Here is a tiny trained network, its code and every weight. The questions are about switching its units off for an input and a target symbol, where a switched-off unit gives its printed mean instead of its output.

import numpy as np


def w(rows, s, z=0):
    codes = np.array(rows[::2]) - 128.0
    scale = np.full(codes.shape[1], s)
    scale[-1] = z or s
    return codes * scale


def norm(h):
    return h / np.sqrt((h * h).mean(-1, keepdims=True) + 1e-5)


def f(y):
    return np.maximum(y, 0)


def softmax(a):
    e = np.exp(a - a.max(-1, keepdims=True))
    return e / e.sum(-1, keepdims=True)


def log_softmax(a):
    a = a - a.max(-1, keepdims=True)
    return a - np.log(np.exp(a).sum(-1, keepdims=True))


def net(x, mask):
    ids = ['Γεζμξτψω'.index(c) for c in x.split()]
    T = len(ids)
    res = E[ids] + P[:T]
    u = 0
    for l in range(2):
        q, k, v = (norm(res) @ M[l].T for M in (Q, K, V))
        z = softmax(np.where(np.tri(T) > 0, q @ k.T / 2**0.5, -1e9)) @ v
        res = res + np.where(mask[u], z, O[l][:, -1]) @ O[l][:, :-1]
        u += 1
        y = f(norm(res) @ A[l][:, :-1].T + A[l][:, -1])
        res = res + np.where(mask[u : u + 8], y, B[l][:, -1]) @ B[l][:, :-1]
        u += 8
    return log_softmax(norm(res)[-1] @ U[:, :-1].T + U[:, -1])


Q, K, V, O, A, B = {}, {}, {}, {}, {}, {}
E = w([
[124,9,103,89],'Γ',
[41,125,153,77],'ε',
[232,139,136,135],'ζ',
[127,190,129,222],'μ',
[164,113,51,136],'ξ',
[232,144,239,106],'τ',
[90,148,206,85],'ψ',
[93,167,178,154],'ω',
],0.014)
P = w([
[197,127,50,129],'0',
[150,2,182,181],'1',
[185,166,63,117],'2',
[96,25,168,160],'3',
[154,195,70,111],'4',
[51,35,164,146],'5',
[133,218,84,111],'6',
],0.008)
Q[0] = w([
[108,143,124,254],'0.h1',
[241,89,55,150],'0.h1',
],0.0057)
K[0] = w([
[199,141,146,255],'0.h1',
[116,66,115,128],'0.h1',
],0.0081)
V[0] = w([
[205,23,59,151],'0.h1',
[2,76,117,103],'0.h1',
],0.0046)
O[0] = w([
[159,2,46,123,178],'0.h1',
[22,135,107,128,2],'0.h1',
],0.0062,0.0019)
A[0] = w([
[61,2,156,133,21],'0.n1',
[188,84,147,139,54],'0.n2',
[97,141,38,16,172],'0.n3',
[171,23,210,75,85],'0.n4',
[128,158,128,43,75],'0.n5',
[109,69,102,166,130],'0.n6',
[124,201,193,127,165],'0.n7',
[85,175,80,69,3],'0.n8',
],0.011,0.0053)
B[0] = w([
[124,147,196,176,199],'0.n1',
[121,150,144,91,179],'0.n2',
[112,54,54,91,193],'0.n3',
[29,139,151,175,239],'0.n4',
[88,134,138,86,148],'0.n5',
[127,152,164,100,184],'0.n6',
[115,95,94,70,253],'0.n7',
[11,166,149,25,142],'0.n8',
],0.012,0.0058)
Q[1] = w([
[115,142,175,77],'1.h1',
[114,5,114,97],'1.h1',
],0.016)
K[1] = w([
[134,187,191,11],'1.h1',
[125,36,83,61],'1.h1',
],0.011)
V[1] = w([
[253,96,126,157],'1.h1',
[249,228,87,169],'1.h1',
],0.0049)
O[1] = w([
[96,177,164,2,72],'1.h1',
[35,107,76,202,7],'1.h1',
],0.0084,0.0013)
A[1] = w([
[253,104,208,145,116],'1.n1',
[59,220,84,133,7],'1.n2',
[61,122,50,73,138],'1.n3',
[100,231,128,63,57],'1.n4',
[111,250,138,101,1],'1.n5',
[117,144,85,172,94],'1.n6',
[95,109,183,123,175],'1.n7',
[223,211,123,118,162],'1.n8',
],0.013,0.0051)
B[1] = w([
[5,190,200,162,208],'1.n1',
[16,254,176,61,166],'1.n2',
[199,187,197,225,246],'1.n3',
[106,240,182,174,198],'1.n4',
[81,248,183,117,157],'1.n5',
[188,82,109,43,155],'1.n6',
[166,65,82,21,255],'1.n7',
[99,20,50,216,208],'1.n8',
],0.008,0.0064)
U = w([
[163,48,139,78,253],'Γ',
[64,124,37,2,73],'ε',
[84,95,74,216,92],'ζ',
[90,190,16,122,129],'μ',
[225,132,60,119,192],'ξ',
[41,83,241,167,68],'τ',
[241,174,182,49,66],'ψ',
[223,155,191,224,127],'ω',
],0.012,0.0044)

Each question gives the input, a string of symbols that net reads in full, and the target symbol t.
The units are the heads (2 rows each of Q, K, V and O) and the neurons (one row each of A and B). Each row of codes is followed by its name. A weight is (code - 128) times the scale printed after its matrix; where a second scale follows, it is the last column's (O, A, B and U).
mask holds one flag per unit, layer by layer, with each layer's heads first. A switched-off unit (its flag False) gives its mean, the last column of its rows in O or B, instead of its output. The means were averaged over made-up inputs and are rounded, as every weight is.
A unit's drop is (log p(t) with every unit on - log p(t) with that unit switched off) / (log p(t) with every unit on - log p(t) with every unit switched off).
The circuit of an input: a set's keep is (log p(t) with only the set's units on - log p(t) with every unit switched off) / (log p(t) with every unit on - log p(t) with every unit switched off). Starting from the 12 units with the biggest drops (on a tie, the unit counted first), units are removed one at a time, each time the one whose removal leaves the highest keep (on an exact tie, the one counted first), for as long as the keep stays at least 0.8.
circuit, biggest first: the units of the circuit, biggest drop first
most important unit: the unit with the biggest drop
top k neurons: the k neurons with the biggest drops, biggest first
top k neurons in layer l: the k neurons of layer l with the biggest drops, biggest first
input τ ζ ε ξ, target τ: circuit, biggest first	1.h1; 1.n1; 0.n7
input μ ω ζ τ μ ε ξ, target ξ: circuit, biggest first	0.n3; 1.n3; 0.n4
input ψ ψ ε Γ ξ ξ, target Γ: top 2 neurons in layer 0	0.n3; 0.n1
input ψ ψ ψ ω τ τ, target Γ: circuit, biggest first	1.n7
input ζ ψ ε ε τ ε ω, target ω: top 4 neurons	0.n7; 1.n3; 0.n4; 0.n1
input μ ψ μ ζ ζ μ, target ε: top 3 neurons	1.n3; 0.n1; 0.n4
input ω ω ω μ ψ ψ, target Γ: circuit, biggest first	1.n7; 1.h1
input ψ μ μ ω ψ ε, target Γ: circuit, biggest first	1.n7; 1.h1; 1.n1
input ε ω Γ ξ, target τ: top 4 neurons	1.n1; 0.n7; 0.n1; 0.n6
input ω ω ψ μ ε μ, target Γ: top 4 neurons	1.n3; 1.n4; 0.n1; 1.n6
input τ ω ξ ω Γ ξ, target Γ: top 4 neurons	0.n3; 1.n3; 1.n4; 1.n2
input Γ μ ζ ω μ ζ, target Γ: top 4 neurons	1.n7; 0.n4; 1.n1; 1.n3
input ω ω τ ξ ζ, target ζ: top 2 neurons in layer 1	1.n8; 1.n1
input ω Γ μ Γ ξ ω, target Γ: top 2 neurons in layer 0	0.n7; 0.n4
input μ Γ ζ ζ, target Γ: most important unit	0.n4
input ξ τ μ μ ω, target ω: top 2 neurons in layer 0	0.n7; 0.n4
input μ τ μ τ ζ μ, target ε: top 3 neurons in layer 0	0.n3; 0.n4; 0.n1
input ε ξ ε ζ ψ ψ, target Γ: top 2 neurons	1.n7; 1.n1
input μ ω ξ, target ξ: top 2 neurons	1.n3; 0.n3
input μ ζ ψ, target ψ: most important unit	0.n7
input ω ε ω μ Γ ω, target ε: top 2 neurons	1.n3; 1.n7
